[[123 133 136 121 129 129 123 127 130 136 129 132 136 127 124 119]
 [124 129 130 124 127 128 127 129 129 133 128 128 131 125 126 129]
 [121 140 145 115 132 129 117 125 131 140 130 137 142 130 119 105]
 [134 116 111 140 123 127 139 132 126 118 126 119 115 124 136 152]
 [132 127 125 132 129 128 129 127 126 122 128 128 124 132 130 127]]
->
[[121 140 145 115 132 129 117 125 131 140 130 137 142 130 119 105]
 [123 133 136 121 129 129 123 127 130 136 129 132 136 127 124 119]
 [124 129 130 124 127 128 127 129 129 133 128 128 131 125 126 129]
 [132 127 125 132 129 128 129 127 126 122 128 128 124 132 130 127]
 [134 116 111 140 123 127 139 132 126 118 126 119 115 124 136 152]]

[[147 110 146 157 119 106 110 152]
 [112 129 129 147 133 112 117 153]
 [143 126 139 120 137 151 147 105]
 [148 105 153 152 124 115 102 149]]
->
[[148 105 153 152 124 115 102 149]
 [147 110 146 157 119 106 110 152]
 [143 126 139 120 137 151 147 105]
 [112 129 129 147 133 112 117 153]]

[[140 129 126 130 129 121 121 129 133 130 114 128 125 122]
 [118 127 132 124 120 126 135 123 117 122 131 134 120 158]
 [136 119 121 127 135 118 119 130 133 126 118 122 128 115]
 [126 128 119 129 134 128 134 127 121 135 133 130 126 120]
 [119 123 129 121 134 115 133 129 131 120 134 122 135 137]]
->
[[118 127 132 124 120 126 135 123 117 122 131 134 120 158]
 [119 123 129 121 134 115 133 129 131 120 134 122 135 137]
 [140 129 126 130 129 121 121 129 133 130 114 128 125 122]
 [136 119 121 127 135 118 119 130 133 126 118 122 128 115]
 [126 128 119 129 134 128 134 127 121 135 133 130 126 120]]

[[116 133 125 127 124 129 121 121 128 127 119]
 [128 134 122 127 129 127 130 131 127 130 122]
 [104 145 120 111 112 127 107 106 128 125 111]
 [132 131 123 141 125 133 130 128 134 115 130]
 [127 136 128 131 123 128 132 127 128 128 125]]
->
[[127 136 128 131 123 128 132 127 128 128 125]
 [116 133 125 127 124 129 121 121 128 127 119]
 [132 131 123 141 125 133 130 128 134 115 130]
 [128 134 122 127 129 127 130 131 127 130 122]
 [104 145 120 111 112 127 107 106 128 125 111]]

[[127 109 112 121 150 141 140 113 135]
 [132 112 150 114 114 130 108 137 128]
 [111 117 128 109 129 123 108 147 120]
 [121 121 124 108 140 137 136 144 121]
 [126 138 125 128 119 147 136 121 135]]
->
[[132 112 150 114 114 130 108 137 128]
 [111 117 128 109 129 123 108 147 120]
 [126 138 125 128 119 147 136 121 135]
 [121 121 124 108 140 137 136 144 121]
 [127 109 112 121 150 141 140 113 135]]

[[154 120 134]
 [131 123 117]
 [129 122 130]
 [117 112 109]
 [121 121 108]
 [127 112  98]]
->
[[154 120 134]
 [129 122 130]
 [131 123 117]
 [117 112 109]
 [121 121 108]
 [127 112  98]]

[[135 133 120 144 107 129 119 123 129 104 116]
 [113 122 141 104 134 135 119 142 112 121 125]
 [135 147 131 144 136 115 114 126 123 110 127]
 [111 135 125 104 124 110 110 120 132 129 136]
 [109 152 112 145 131 138 138 129 147 114 131]
 [139 140 115 140 132 125 125 123 122 111 110]
 [127 125 108 133 103 115 129 125 138 103 149]]
->
[[113 122 141 104 134 135 119 142 112 121 125]
 [135 147 131 144 136 115 114 126 123 110 127]
 [111 135 125 104 124 110 110 120 132 129 136]
 [135 133 120 144 107 129 119 123 129 104 116]
 [139 140 115 140 132 125 125 123 122 111 110]
 [109 152 112 145 131 138 138 129 147 114 131]
 [127 125 108 133 103 115 129 125 138 103 149]]

[[121 137 122 139 135 134 128 133 130 120 107 118 108]
 [142 112 133 139 108 120 144 126 136 134 107 133 138]
 [127 111 114 120 146 134 136 130 130 148 125 133 147]
 [147 136 148 150 129 125 118 123 112 144 146 149 113]]
->
[[147 136 148 150 129 125 118 123 112 144 146 149 113]
 [142 112 133 139 108 120 144 126 136 134 107 133 138]
 [121 137 122 139 135 134 128 133 130 120 107 118 108]
 [127 111 114 120 146 134 136 130 130 148 125 133 147]]

[[147 115 121 103 131 125 125 118 128 131]
 [124 125 113 130 137 140 130 114 149 135]
 [151 141 150 125 132 136 132 129 140 117]
 [102 121 145 141 131 119 139 117 127 130]
 [124 111 116 146  98 151 120 131 133 138]
 [134 137 148 119 129 147 109 123 129 134]]
->
[[151 141 150 125 132 136 132 129 140 117]
 [134 137 148 119 129 147 109 123 129 134]
 [102 121 145 141 131 119 139 117 127 130]
 [147 115 121 103 131 125 125 118 128 131]
 [124 111 116 146  98 151 120 131 133 138]
 [124 125 113 130 137 140 130 114 149 135]]
---
[[138 153 121 146]
 [138 120 138 133]
 [127 112 135 125]]
->
[[120 138]
 [112 135]]

[[109 101 134 132 127]
 [135 120 118 111 108]
 [129 137 110 132 129]
 [137 121 131 135 143]
 [112 135 134 126 119]]
->
[[120 118]
 [137 110]]

[[133 146 130]
 [134 138 128]
 [118 152 141]]
->
[[138 128]
 [152 141]]

[[133 102 106]
 [123 149 153]
 [108 138 144]
 [125 148 151]
 [154 124 117]]
->
[[149 153]
 [138 144]]

[[134 126 144 143 131]
 [120 129 105 101 135]
 [134 129 143 147 119]
 [131 127 135 134 128]
 [124 133 120 127 114]]
->
[[129 105]
 [129 143]]

[[126 146 123]
 [146 147 157]
 [101 150 140]
 [102 141 111]
 [148 152 144]]
->
[[147 157]
 [150 140]]
